[-2 -2 11 -2 0 1 4 4 -2 -9 9 -2 -3 -2 0 0]
[-25 -68 36 -7 -9 -2 4 23 -4 -38 18 5 -7 -14 0 10]
->
[-2 11 0 4 -2 9 -3 0]
[-25 36 -9 4 -4 18 -7 0]

[-19 -4 22]
[-22 -33 -15]
[-35 2 3]
[7 5 -30]
[-20 2 -66]
[-53 17 73]
[31 -26 3]
[14 -30 -23]
[26 -3 34]
[-17 34 45]
[-29 -3 15]
[9 -18 13]
->
[-19 22]
[-22 -15]
[-35 3]
[7 -30]
[-20 -66]
[-53 73]
[31 3]
[14 -23]
[26 34]
[-17 45]
[-29 15]
[9 13]

[-26 -25 -1 -3 -73 -23 -3 -70]
[-58 -54 -6 -5 45 -57 -3 59]
->
[-26 -1 -73 -3]
[-58 -6 45 -3]

[-20 -18 3 10 28 0 -1]
[-19 -1 16 3 9 2 9]
[11 9 6 17 73 7 76]
->
[-20 3 28 -1]
[-19 16 9 9]
[11 6 73 76]

[20 -2 -3]
[-30 -5 10]
[70 -24 -2]
->
[20 -3]
[-30 10]
[70 -2]

[55 73 -56 68 66 69]
[43 51 -39 48 36 74]
->
[55 -56 66]
[43 -39 36]

[2 0 -21]
[4 5 48]
[-26 -52 -26]
[5 -6 -34]
[57 70 -28]
[-21 -16 -46]
[-4 -44 -27]
->
[2 -21]
[4 48]
[-26 -26]
[5 -34]
[57 -28]
[-21 -46]
[-4 -27]

[9 54 47 -15 -25 -22 -1 16 -26 -30]
[-27 38 32 -33 54 -60 -5 27 -32 -6]
->
[9 47 -25 -1 -26]
[-27 32 54 -5 -32]
---
[-33 1 55 -38 -57 -60 21 22 55 -43 3 -23]
[3 -23 -10 -12 -30 18 -8 -34 1 -10 -15 27]
[1 -18 -7 3 17 4 -26 3 -20 -32 -12 7]
[18 -19 13 -4 -17 -14 10 -21 -2 -21 -4 -7]
->
[-33 1 55 -38 -57 -60 21 22 55 -43 3 -23]
[1 -18 -7 3 17 4 -26 3 -20 -32 -12 7]

[-14 12]
[68 61]
[-15 17]
[-5 7]
[11 1]
[-69 -25]
[9 -14]
->
[-14 12]
[-15 17]
[11 1]
[9 -14]

[9 -5 -36 -3 0 -19 -38 -6 1 28]
[-13 -16 -9 14 -1 14 11 8 11 3]
[-16 -19 -8 31 -19 17 29 -5 12 4]
[-8 -27 -64 22 -20 1 -15 -21 17 45]
[6 7 -2 -15 13 -10 -22 11 -3 0]
[-5 3 3 13 -20 3 22 -19 -4 -1]
[-2 2 8 -9 14 0 -8 18 3 -8]
->
[9 -5 -36 -3 0 -19 -38 -6 1 28]
[-16 -19 -8 31 -19 17 29 -5 12 4]
[6 7 -2 -15 13 -10 -22 11 -3 0]
[-2 2 8 -9 14 0 -8 18 3 -8]

[24 8 -3 8 8 8 -16 -2]
[40 21 -11 2 -8 10 0 -34]
[24 10 -4 6 4 7 -10 -9]
[-30 -13 6 -6 -2 -8 9 14]
[26 11 -5 6 3 7 -9 -12]
[-13 -9 6 3 10 -2 -9 21]
[4 6 -5 -6 -12 0 13 -19]
[-4 -19 16 26 52 5 -58 71]
[-3 -2 1 0 1 -1 0 4]
->
[24 8 -3 8 8 8 -16 -2]
[24 10 -4 6 4 7 -10 -9]
[26 11 -5 6 3 7 -9 -12]
[4 6 -5 -6 -12 0 13 -19]
[-3 -2 1 0 1 -1 0 4]

[2 -36 20 6 -14 -18 31 29 -22]
[11 -12 0 11 -5 -20 31 25 -3]
[10 -17 -65 -77 18 31 30 -67 19]
[2 1 30 51 -15 -33 7 57 -10]
->
[2 -36 20 6 -14 -18 31 29 -22]
[10 -17 -65 -77 18 31 30 -67 19]

[-7 29]
[65 -51]
->
[-7 29]
---
[34 -38 68 -23]
[23 -40 36 -17]
[-5 -8 27 -15]
->
[34 -38]
[23 -40]
[-5 -8]

[4 28 -12 -16]
[-1 21 -2 -1]
[-11 63 8 47]
[-10 55 6 36]
[5 -11 -8 -33]
->
[4 28]
[-1 21]
[-11 63]

[-28 3 3 26]
[-11 2 18 42]
[72 14 -8 6]
[3 -16 19 9]
->
[-28 3]
[-11 2]
[72 14]

[-1 5 0 0]
[-12 -4 -4 -6]
[-14 -38 11 -59]
[-5 0 0 1]
->
[-1 5]
[-12 -4]
[-14 -38]

[-13 -12 -15 -25]
[14 -28 -15 0]
[-16 -53 -12 12]
[18 -42 8 59]
->
[-13 -12]
[14 -28]
[-16 -53]

[-16 26 5 14]
[40 -15 42 43]
[-65 -13 -36 -80]
->
[-16 26]
[40 -15]
[-65 -13]

[3 5 81]
[15 -56 -3]
[17 39 18]
->
[3 5]
[15 -56]
[17 39]

[45 15]
[35 12]
[53 6]
[-82 -28]
[21 10]
->
[45 15]
[35 12]
[53 6]
